Here is a tiny trained network, its code and every weight. The questions are about switching its units off for an input and a target symbol, where a switched-off unit gives its printed mean instead of its output.

import numpy as np


def w(rows, s, z=0):
    codes = np.array(rows[::2]) - 128.0
    scale = np.full(codes.shape[1], s)
    scale[-1] = z or s
    return codes * scale


def norm(h):
    return h / np.sqrt((h * h).mean(-1, keepdims=True) + 1e-5)


def softmax(a):
    e = np.exp(a - a.max(-1, keepdims=True))
    return e / e.sum(-1, keepdims=True)


def log_softmax(a):
    a = a - a.max(-1, keepdims=True)
    return a - np.log(np.exp(a).sum(-1, keepdims=True))


def net(x, mask):
    ids = ['ΦΩγεξψ'.index(c) for c in x.split()]
    T = len(ids)
    res = E[ids] + P[:T]
    u = 0
    for l in range(3):
        r = norm(res)
        for j in range(2):
            rows = slice(2 * j, 2 * j + 2)
            q, k, v = (r @ M[l][rows].T for M in (Q, K, V))
            z = softmax(np.where(np.tri(T) > 0, q @ k.T / 2**0.5, -1e9)) @ v
            o = O[l][rows]
            res = res + np.where(mask[u + j], z, o[:, -1]) @ o[:, :-1]
        u += 2
    return log_softmax(norm(res)[-1] @ U[:, :-1].T + U[:, -1])


Q, K, V, O = {}, {}, {}, {}
E = w([
[139,106,147,140,86,153,135],'Φ',
[149,92,137,109,114,146,101],'Ω',
[83,166,234,4,153,133,133],'γ',
[108,97,173,129,129,147,87],'ε',
[138,68,148,157,58,154,123],'ξ',
[138,82,166,152,55,131,127],'ψ',
],0.022)
P = w([
[166,175,100,156,150,67,186],'0',
[2,112,184,147,40,122,105],'1',
[140,95,136,173,102,160,63],'2',
[149,85,139,164,122,159,64],'3',
[151,81,152,159,127,155,85],'4',
[155,79,162,149,131,153,101],'5',
[150,52,154,122,129,138,116],'6',
[146,36,155,99,127,130,138],'7',
[127,16,150,79,123,126,153],'8',
],0.013)
Q[0] = w([
[36,31,177,66,92,166,57],'L0H1',
[61,174,41,94,222,109,100],'L0H1',
[169,76,159,52,48,123,164],'L0H2',
[25,124,95,217,137,1,85],'L0H2',
],0.0079)
K[0] = w([
[161,209,181,114,95,52,134],'L0H1',
[91,125,172,76,109,167,131],'L0H1',
[149,51,188,193,155,84,158],'L0H2',
[129,134,2,154,166,166,135],'L0H2',
],0.01)
V[0] = w([
[19,160,163,136,91,121,169],'L0H1',
[126,128,84,2,107,136,106],'L0H1',
[90,102,147,63,14,215,105],'L0H2',
[246,167,166,86,127,61,128],'L0H2',
],0.0097)
O[0] = w([
[192,119,140,113,226,194,92,172],'L0H1',
[140,234,163,146,141,39,234,103],'L0H1',
[75,125,201,47,111,95,74,254],'L0H2',
[255,159,87,204,143,120,206,150],'L0H2',
],0.0094,0.0081)
Q[1] = w([
[197,10,88,110,131,252,27],'L1H1',
[168,167,59,191,137,37,211],'L1H1',
[199,238,101,158,172,44,245],'L1H2',
[144,25,170,172,118,203,29],'L1H2',
],0.011)
K[1] = w([
[186,184,62,190,160,51,122],'L1H1',
[95,102,109,121,56,174,80],'L1H1',
[64,115,113,118,115,167,23],'L1H2',
[134,171,180,148,153,9,200],'L1H2',
],0.016)
V[1] = w([
[74,181,2,202,146,82,205],'L1H1',
[182,100,148,177,59,86,158],'L1H1',
[124,4,72,209,117,209,121],'L1H2',
[3,164,58,101,218,196,39],'L1H2',
],0.0079)
O[1] = w([
[115,245,75,41,151,161,105,86],'L1H1',
[195,96,87,150,139,109,50,160],'L1H1',
[158,146,111,132,101,151,208,122],'L1H2',
[184,173,188,38,159,93,208,2],'L1H2',
],0.012,0.0097)
Q[2] = w([
[134,134,45,171,171,174,173],'L2H1',
[132,40,169,175,30,228,128],'L2H1',
[73,146,177,200,100,50,111],'L2H2',
[92,171,106,144,252,93,144],'L2H2',
],0.015)
K[2] = w([
[91,106,202,161,152,78,86],'L2H1',
[127,246,165,4,251,88,141],'L2H1',
[121,60,67,184,44,113,72],'L2H2',
[83,70,158,170,92,153,80],'L2H2',
],0.015)
V[2] = w([
[213,13,158,206,169,77,2],'L2H1',
[185,113,73,160,122,116,161],'L2H1',
[208,32,173,168,82,154,61],'L2H2',
[131,131,22,238,131,108,119],'L2H2',
],0.0099)
O[2] = w([
[251,159,98,128,8,149,77,204],'L2H1',
[109,161,146,145,111,103,120,95],'L2H1',
[188,137,104,160,113,119,155,245],'L2H2',
[133,145,90,68,168,89,125,172],'L2H2',
],0.018,0.012)
U = w([
[170,139,72,255,95,95,126,180],'Φ',
[122,197,207,92,24,157,70,180],'Ω',
[125,84,96,28,166,146,88,56],'γ',
[179,80,191,94,136,61,159,49],'ε',
[75,158,132,119,98,50,132,166],'ξ',
[79,123,137,191,167,151,171,253],'ψ',
],0.0098,0.0039)

Each question gives the input, a string of symbols that net reads in full, and the target symbol t.
The units are the heads (2 rows each of Q, K, V and O). Each row of codes is followed by its name. A weight is (code - 128) times the scale printed after its matrix; where a second scale follows, it is the last column's (O and U).
mask holds one flag per head, layer by layer. A switched-off head (its flag False) gives its mean, the last column of its rows in O, instead of its output. The means were averaged over made-up inputs and are rounded, as every weight is.
A unit's drop is (log p(t) with every unit on - log p(t) with that unit switched off) / (log p(t) with every unit on - log p(t) with every unit switched off).
The circuit of an input: a set's keep is (log p(t) with only the set's units on - log p(t) with every unit switched off) / (log p(t) with every unit on - log p(t) with every unit switched off). Starting from all 6 units, units are removed one at a time, each time the one whose removal leaves the highest keep (on an exact tie, the one counted first), for as long as the keep stays at least 0.8.
circuit, biggest first: the units of the circuit, biggest drop first
most important unit: the unit with the biggest drop
which heads matter: for each layer, one digit per head in row order, 1 if its drop is at least 0.15 and else 0, layers parted by /
drop of u: that unit's drop, to one decimal
input ε γ Ω, target ψ: which heads matter : 11 / 01 / 10
input Ω γ Φ Φ, target ξ: circuit, biggest first : L0H1, L0H2, L2H1
input ε ε ε γ ε Φ, target ψ: circuit, biggest first : L1H2, L0H2, L2H1, L1H1
input Ω ε γ ε Φ, target ξ: circuit, biggest first : L0H1, L0H2, L2H2
input ε γ Φ γ γ γ, target ε: which heads matter : 11 / 11 / 00
input ε γ ε ε, target ψ: which heads matter : 11 / 01 / 10
input ε ξ Ω γ Ω ξ, target ψ: most important unit : L1H2
input ξ ξ ξ ξ γ Φ γ ε, target ε: circuit, biggest first : L0H1, L1H2, L1H1
input ξ γ ξ, target ε: circuit, biggest first : L0H1, L1H2, L1H1, L2H1
input ξ γ ε Ω Φ γ γ ε γ, target ε: circuit, biggest first : L1H1, L0H2, L2H2
input γ ε ψ ε γ ξ Ω γ Φ, target Ω: circuit, biggest first : L0H2, L2H2
input ε γ Φ, target ψ: circuit, biggest first : L1H2, L0H1, L2H1, L0H2
input Φ γ ψ ε Ω, target γ: which heads matter : 11 / 01 / 11
input Ω ψ ε γ ψ, target ξ: which heads matter : 11 / 10 / 11
input Φ Φ Φ γ Ω Φ γ γ ε, target γ: which heads matter : 01 / 01 / 10
input Φ γ γ γ Φ, target γ: which heads matter : 01 / 01 / 11
input γ Φ ξ, target Ω: circuit, biggest first : L0H2
input ε Φ γ, target ψ: circuit, biggest first : L1H2, L0H2, L2H1, L0H1
input γ ξ γ γ ξ, target Ω: which heads matter : 01 / 11 / 00
input ε γ ξ, target ψ: circuit, biggest first : L1H2, L0H1, L2H1, L0H2
input ε ε ξ γ ψ, target ψ: circuit, biggest first : L1H2, L0H2, L2H1, L1H1
input ε ε γ Ω, target ψ: which heads matter : 01 / 11 / 10
input ε ε γ γ γ ψ, target ψ: which heads matter : 01 / 11 / 11
input Ω Φ γ ψ ξ, target ξ: most important unit : L0H1
input Φ ε γ, target γ: drop of L2H1 : 0.3
input Φ γ ψ, target γ: drop of L1H1 : 0.3
input ψ γ γ γ, target Φ: drop of L0H1 : 0.1
